(in the rows, 128 means zero)
Each row is followed by its class.
[117 136 110 113 115 135 147 152 101 104 124 118 125 107 129 134 117 143
 110 110 143 128 105 145 129 111 114 150 136 131  97 141 110 108 128 103
 133 124 124 117 142 118 149 130] => Z447
[102 142  94 132 131 137 126 125 110 125 150 138 143 110 122 111 145 114
 120 121 117 110 114 127 144 108 129 147 101 168 122 102 157 139 144 160
 122  95 159 119 163 159 142 135] => Z12
[119 140 101 141 126 139 125 141 114 124 151 143 131 117 128 100 136 125
 124 115 129 114 119 124 121 120 124 142 107 169 120 103 150 134 148 163
 117  87 156 115 166 152 132 142] => Z258
[106 132  85 130 127 134 132 132 121 127 147 147 136 119 125 119 142 120
 109 123 125 104 115 124 140 109 123 148 105 165 125 101 159 146 147 160
 122  92 161 116 171 158 138 124] => Z12
[113 142  97 128 127 122 136 130  98 134 154 147 139 120 135 112 150 121
 108 137 125 113 110 126 130 102 116 140 101 168 131  93 163 138 137 154
 122 102 163 131 165 156 140 142] => Z486
[108 100 139  97 170 115 150 169 134 122 125 167 168 122 115 155 116 129
 127 109 123  98  97 102  96 194 194 152 120 165 154 138 130  84  93 132
 136 134 117 160 141 145 141  28] => Z107
[ 63 111 124 159 145 158 204  75  16 117 132 155 106 176 110  95  84 103
 111  84  92 135  86 147 137 148 142 172  77 176 132 146 127 145 139 169
 101 114 112 117 144 114 117 154] => Z258
[104 116  91 127 131 151 128 179 160 108 117 103 108 168 157 140  63 175
 116  90 154 108 144 137  62 112  77 120 100 120 151 131 123 157  86 111
 164 143 121 144 136 148 109 138] => Z258
[ 98 144  67  75 161  93 138 150 137 125 113 114 130 126 157  99 152 121
 110 117 108  95 104 141 149 118 129 117 123 112  87 132 148 137 137 128
  66  69 118 145 135 116 155 149] => Z957
[127 118 128 125 136 151 142 131 116 112  98 154 155  98 124 129 129 114
 132 121 109  86 128  99 115 124 142 140 144 126  90 123  96 129 111 142
 144 126 144 121 142 148 157 139] => Z12
[129 153 127 137 113 139 137 117 100  95 149 144 126 162 124  97 128 112
 129 123 137 141 116 137 122 127 133 125 123 111 161  67 127 135 134 169
 131 116 136  99 122 143 129 115] => Z821
[101 135 106 133 118 132 133 121 131 134 144 144 143 117 115 120 147 108
 115 122 127 109 118 121 145 117 127 149 102 166 121  95 163 145 144 165
 112  99 153 111 168 151 133 138] => Z12
[140 147 135 119 119 133 138 105  93 100 146 140 128 154 131  98 125 101
 134 136 133 138 112 143 127 125 139 113 125 107 150  73 127 145 129 164
 119 115 131  93 121 132 139 127] => Z486
[160 144 118 119 114 169 117 162 196 127  91 129 106 116 144 144 105 169
 130 136 158  84  99 119  47  74  74 144 173 122 212 169 159 180  83 128
  86 129 102 141 105 144 140 100] => Z486
[126 141 112 120 118 132 151 161 106 104 119 117 124 112 126 139 123 143
 103 109 132 127 113 139 145 116 112 147 129 133  93 138 106 105 137 117
 127 115 111 112 130 117 147 131] => Z107
[154 117  87  93 132 153 125 158 131 158  93 140 136  66 146 139 120 152
 102  93 119 119 127 118 193 126 155 109 145 115  73 135 134 126 151 125
 107  75 119 132 161  84 138 138] => Z258
[146 130 140 158 183 171 170 102 198 143  92 154 135 120 141 136 129 117
 174 171  82  33  79 140  42 114  98 128 109 164 154 127 129 150 107 147
 163 124 146 130  61 164 137 143] => Z771
[118 136 117 122 114 132 151 156 103 106 123 122 123 115 128 132 124 138
 110 116 132 121 113 141 139 115 107 143 130 130  98 140 111 111 134 105
 126 118 120 114 135 122 151 132] => Z107
[ 65 119 174 195 118 226 127  86 132 134 115  73 134 101 113 102 160 102
 158 101 128  82  86 121  72  94  95 168 110 131 179 135 164 195 126 139
 102 124 168 123 131 142 124 120] => Z447
[112 137 105 146 122 124 128 139 102 133 154 147 144 117 126 101 143 119
 103 118 128 117 108 120 144 106 117 153  97 157 119  92 159 146 144 151
 114  91 163 109 188 153 137 135] => Z771
[110 133 106 137 126 130 122 131 130 133 152 153 129 131 122 104 153 128
 116 124 130 116 120 123 121 116 121 152  99 166 131  93 159 141 146 169
 124  76 156 101 167 159 141 132] => Z771
[126 129 124 121 130 164 137 141 114 121 110 146 153 109 121 135 118 117
 108 106 131 114 153  97 140 121 140 142 136 123 110 124 104 110 103 142
 155 119 120 119 145 153 139 102] => Z107
[119 139 107  83 128 125 125 138 163 130  91 177 149 106 170 131 138 168
  98 132 124 122 139 110 164 109 152 145 142 117  63 126 130 136 112 106
 100 109 135 127 154  86 159 159] => Z107
[107 154  70 104 150 174 131 183 164  97 139  94 169  90 138 188 105 168
 140  72 142  82 120 150  43  77 115 120 127 139 168 173 129 160 106 162
 119 127 124 183 166 126 137 126] => Z258
[134 151 136 115 118 132 141 115  92  97 158 145 126 153 131  98 124 102
 135 135 127 130 112 144 149 135 139 107 125 108 149  64 126 141 120 155
 123 113 130  96 124 127 140 128] => Z486
[ 99 102 106  90 135 123 157 125 124 140 114 144 129 148 140 146 120 108
 108 119  75 102 113 104 148 142 133  97 118  92  50 139 147 119 106 114
  96  78 121 118 170 105 160 186] => Z821
[120 135  88  67 124 163 134 164 152 115 128 147 149 134 167 147 121 159
 111 104 138 107 126 130 188 163 127  94 140 117  78 118 141 121 117 154
 107  73 123 100 155  77 138  90] => Z258
[109 131 108 147 123 122 139 130 116 140 144 149 135 118 120 101 147 118
 109 126 117 118 113 124 130 112 128 156 103 164 116  99 161 139 154 155
 127  93 157 108 173 145 143 121] => Z771
[100  72 106 163 138 179 119 102 223 106 128 127  95 141 135 155  93 120
 150 112 139 135 171 157   4 177 124 134 145 128 127 165  99 181 148 161
 148 137 149  94 153 136 103  82] => Z447
[124 133 117 118 119 132 153 160 107 103 126 121 130 119 129 139 124 145
 115 110 131 130 103 141 142 123 114 151 136 126 103 137 110 105 138 110
 129 122 116 117 128 125 150 134] => Z821
[126 144  89 104 113 140 134 179 147 132 151 135  99  97 160 124 110 134
 107 114 106 115 106 131 110 134 122  89 102 113 111 125 155 122  87 121
  72  85 109 137 148  98 150 182] => Z821
[103 142  96 135 127 132 124 124 109 139 157 146 146 119 125  91 136 116
 117 117 121 117 114 123 137 106 128 145 101 170 118 107 158 143 146 152
 121 103 164 126 179 160 134 139] => Z957
[127 150 133 121 116 141 131 104 109  94 147 143 123 144 128  93 126 102
 140 132 139 125 109 143 115 124 139 119 123 116 164  74 129 144 120 159
 122 112 135  98 126 135 135 118] => Z447
[138  78 183 127 138 163 116 130   9 167 121 119 157 123 102 162 143  91
 120  78 145 139 123 124 121 156 126 119  55 114 186  95 102 150 152 132
  90  73 146 120 183 186 134 104] => Z107
[135 129 127 112 144 149 134 126 126 113  89 155 162 116 134 126 122 115
 143 124 115  92 123 123  95 125 153 136 140 117 118 111 117 139 113 144
 152 128 131 147 121 134 140 114] => Z957
[129 115 129 114 135 153 130 145 128 121  99 158 163 118 114 117 144 127
 123 124 124 131 139 114 143 135 161 154 149 105 106 122  92 131 128 132
 162 102 134 124 138 125 156  85] => Z771
[164 110  22 133 107 214 136 189  68 112 155  92 150 111 122 132 103 113
  93 148 137 163  57 122 143 122 131 189 141 109 173 157 124 148 144 173
 151 138 145 107 203 150 128  29] => Z447
[ 98 137  94 143 123 130 128 123 110 128 148 152 135 126 122  92 137 115
 115 120 127 113 115 136 125 110 120 159 103 168 116 106 163 146 141 158
 114 102 159 115 165 149 132 136] => Z957
[ 98  92 111 139 121 129 144 117 187 167 112 114 139 176 138 182 110  92
  84 135 144  79 102 110 117 150  84 159 121 130 176 132 145 205 110 163
 120 156  90 111 114 111 105 118] => Z107
[125 139 123 111 123 135 153 159 101 101 122 124 121 124 129 135 123 151
 109 113 133 131 102 148 151 118 109 141 131 129  93 135 107 112 125 111
 124 109 115 114 130 115 154 136] => Z486
[ 71 111  96 114 119 170 145 107 163 111 113 165 103 142 166 117  84 114
 146 115 138  76 111 170  40 141  94 120 115 131 162  96 121 175  84 151
 127 118 111 164 160 153 131 120] => Z107
[127 123 130 116 128 174 138 149 117 126 109 147 162 116 124 121 123 121
 108 108 121 117 138  92 153 135 141 145 139 114  93  99 112 125 101 140
 160 110 139 113 151 145 143  95] => Z486
[135 136 126 114 121 132 135 111 109  90 148 147 122 149 130  81 128 102
 135 133 133 126 117 138 135 127 137 115 128 111 164  70 124 151 126 158
 124 107 132  94 124 131 140 126] => Z447
[106 142 100 145 131 127 124 134 107 140 154 147 138 117 126 103 136 114
 112 111 126 113 109 117 134 119 124 145 103 172 120 100 145 138 144 157
 111  86 151 122 172 152 135 139] => Z258
[114 148 223 152 127 147 142 167  72 131  51  76 111 191 119 186 114 132
 151 124 144 105 127 129  48 202 101  71  38 151 125 104 157  76  44 152
 111 146 110 115 179 178 108  67] => Z486
[106 134  94 135 129 131 121 127 102 131 147 147 135 129 128 119 145 127
 105 119 120 117 130 117 130 114 112 148 102 167 126 106 153 140 145 162
 113  89 160 112 174 158 139 136] => Z107
[117 142 118 126 114 141 154 152 111 104 127 124 123 123 130 129 125 144
 112 111 134 136 108 147 132 119 113 154 136 132  98 135 113 108 134 121
 128 118 113 110 124 118 152 133] => Z821
[129 131 121 110 120 143 130 148  97 111 110 135 147 114 121 135 145 114
 130 124 117 112 145 112 137 135 143 139 141 123 108 137  96 119 135 135
 150 101 124 156 128 131 133 128] => Z258
[ 75  81  96 119 151 145 152 102  88 201 131 130 137 138 113 104  95  99
 104 170  72  77 147 102 163 144 146 135  90 148 204  96 151 191 115  47
 126 131 155 110 133 177 142  57] => Z771
[116 112 141 119 124 137 144 127 106  72 137 156  96 146 182  92 108 117
 143 155 160  84 131 150  30 126 108 124 110 135 163 146 145 150  99  98
  93 126 153 148 128 179 114 113] => Z486
[108 134  93 135 124 120 125 134 110 127 157 140 136 103 123 119 142 115
 105 120 124 120 115 115 128 109 132 143 112 160 127 113 153 133 140 147
 126 110 160 134 178 140 131 137] => Z447
[113 138 118 107 117 146 140  97 109 146 100 132 121 112 178  95 140 133
  88 118 145 143 139 140 130  64 133 141 133 120 103 141 151 159 122 145
  93  96 108 144 147 103 149 113] => Z486
[161  92 136 133 183 149 136 189  83 111 143 163 151 148 123  49  98 102
 146 102 128 130  73 154 116 190 133 156 122 140 128 152 111  86  77 137
 192  86 120 167  73 143 143  98] => Z12
[127 140 113 111 119 137 153 161  93 104 123 117 124 116 132 131 128 144
 109 118 131 134 103 148 143 118 110 149 133 132  87 142 111 107 130 118
 126 110 118 122 134 120 152 130] => Z486
[123 140 143 103 121 152 134 129 112 112 108 147 151 129 132 112 132 138
 134 103 125 105 152 106 100 121 134 119 141 135 120 121 106 114 121 152
 171 118 136 146 133 148 147 109] => Z107
[122 143 110 129 119 141 150 170 119 104 131 115 129 113 126 131 128 139
 109 113 139 134  98 137 136 118 117 148 136 131 106 137 110 105 134 119
 132 120 112 124 137 127 151 131] => Z821
[119 134 110 118 121 128 147 160 117 107 123 117 125 113 129 135 129 141
 111 114 135 122 113 140 142 120 110 142 139 128  98 148 107 105 134 116
 130 121 114 111 125 115 156 124] => Z107
[137 145 132 127 112 133 132 127 107  88 157 144 123 154 126  97 126 104
 140 131 141 130 125 134 122 138 149 110 125 120 157  81 115 139 140 164
 130 107 130 102 127 132 130 112] => Z258
[121 114  88 150 140 117 124 213 147 163 142 121 149 132 129 167 100 149
  77 120  96 119 139  87 105 157 104 132 111 135 150 184  86 158  92  92
 169 175 154 193 148 124 109  93] => Z107
[116 138 115 115 120 130 142 158 105 107 122 120 121 118 134 137 131 142
 109 115 133 115 114 133 157 126 107 147 132 131 104 138 109 109 134 112
 122 115 117 111 129 127 148 128] => Z107
[132 140 129 118 115 134 131 112  99  90 156 151 131 152 131 100 131 105
 134 131 137 126 123 136 114 128 136 123 118 114 166  70 121 142 131 165
 118 108 140  95 127 149 137 103] => Z107
[107 141  95 136 127 140 119 122 122 127 151 151 142 113 124 101 141 120
 118 118 125 108 109 122 133 101 128 144 102 169 119 100 162 141 146 161
 120  93 162 119 175 158 134 132] => Z957
[123 143 118 124 120 128 160 167  98 106 128 121 119 116 140 118 133 152
 115 115 129 127 100 144 148 115 115 153 136 126 100 136 105 111 137 120
 137 121 114 117 135 112 157 126] => Z771
[167 203 148 131 150 138 148 214  95 122 135 135 137 131 138 122 126 126
 111  70 130 113 112 106  75 177  74 137 154  96 143  91  89  93  80 145
 103  94 137 145  79 151 112  84] => Z447
[136 155 142 128 117 122 146 119  96  97 143 153 121 163 127  90 132 105
 140 136 133 128 114 146 124 127 137 118 120 103 157  62 130 141 137 158
 131 108 134  90 123 132 141 128] => Z771
[111 139  98 141 120 136 122 129 125 135 147 145 138 125 122 114 150 127
 108 122 138 122 106 118 131 105 122 147 102 166 148  96 161 142 146 171
 114  98 152 120 174 160 134 139] => Z821
[103 135  89 139 127 124 129 135 116 131 148 138 137 125 117 104 151 117
 108 128 131 123 115 128 138 108 125 146  93 160 132  98 158 138 144 170
 126  91 147 113 172 148 138 134] => Z771
[126 108 125 127 128 137 135 119 119 108  93 147 146 106 115 141 138 119
 119 133 126 111 126 109 113 104 147 151 138 120 113 117 112 128 129 140
 147 111 120 125 139 137 147 115] => Z771
[126 122 132 117 141 140 106 118 160 130  78 143 132 131 155 151 120 145
 146 115 122  77 118 103  50 140 124  96 124 118 145 169  86 164 117 153
 100 125 147 133 125 143 131  96] => Z258
[116 141 139 110 124 128 140 170 146 128 112 133 108 112 186  95 168 135
 128 128 129  93 128 104 205  98 104 125 124  93 138 144 155 148 109 109
  84 107 115 146 127 114 139 171] => Z258
[110 147 102 140 129 133 129 125 101 130 151 149 134 121 125  98 144 117
 109 121 124 121 111 125 127 106 129 139 100 168 121 106 155 143 143 164
 117  94 166 122 175 154 138 145] => Z486
[108 137 106 127 136 163 139 147 136 121 101 129 155 125 125 122 126 129
 112 115 139 119 119 110 106 129 148 158 142 132 124 133 116 117 111 148
 161 132 119 147 123 138 138 105] => Z821
[ 86 117  75 156 175 172  86 140 229 145 157  77  96 111 124  80 123 121
 120 114 145  91 146 122 122 131 188 101 114 177 136 157 109 169 179 132
 179 102 140  91 146 168 143  82] => Z957
[125 141 111 126 121 138 148 156 117 105 131 128 121 113 129 119 118 140
 120 114 130 128  99 146 146 114 114 146 136 131  91 135 110 108 132 115
 135 121 115 116 129 121 147 129] => Z957
[ 80 122  81 101  86 146 137 174 145 115  98 150 126 115 154 107 120 128
  81 122 110 139 141 131 156 138 131 152 107 114  79 115 153 143  96 133
 119  99  98 106 157  78 176 102] => Z821
[161 120 111  72 116 159 139 153 119 110 124 153 109 105 162  86 104 178
 128 104 112  61 155  94 125  99 150 116 142 132 119 139 151 143 109 127
  89  90 136  90 131 128 152 165] => Z258
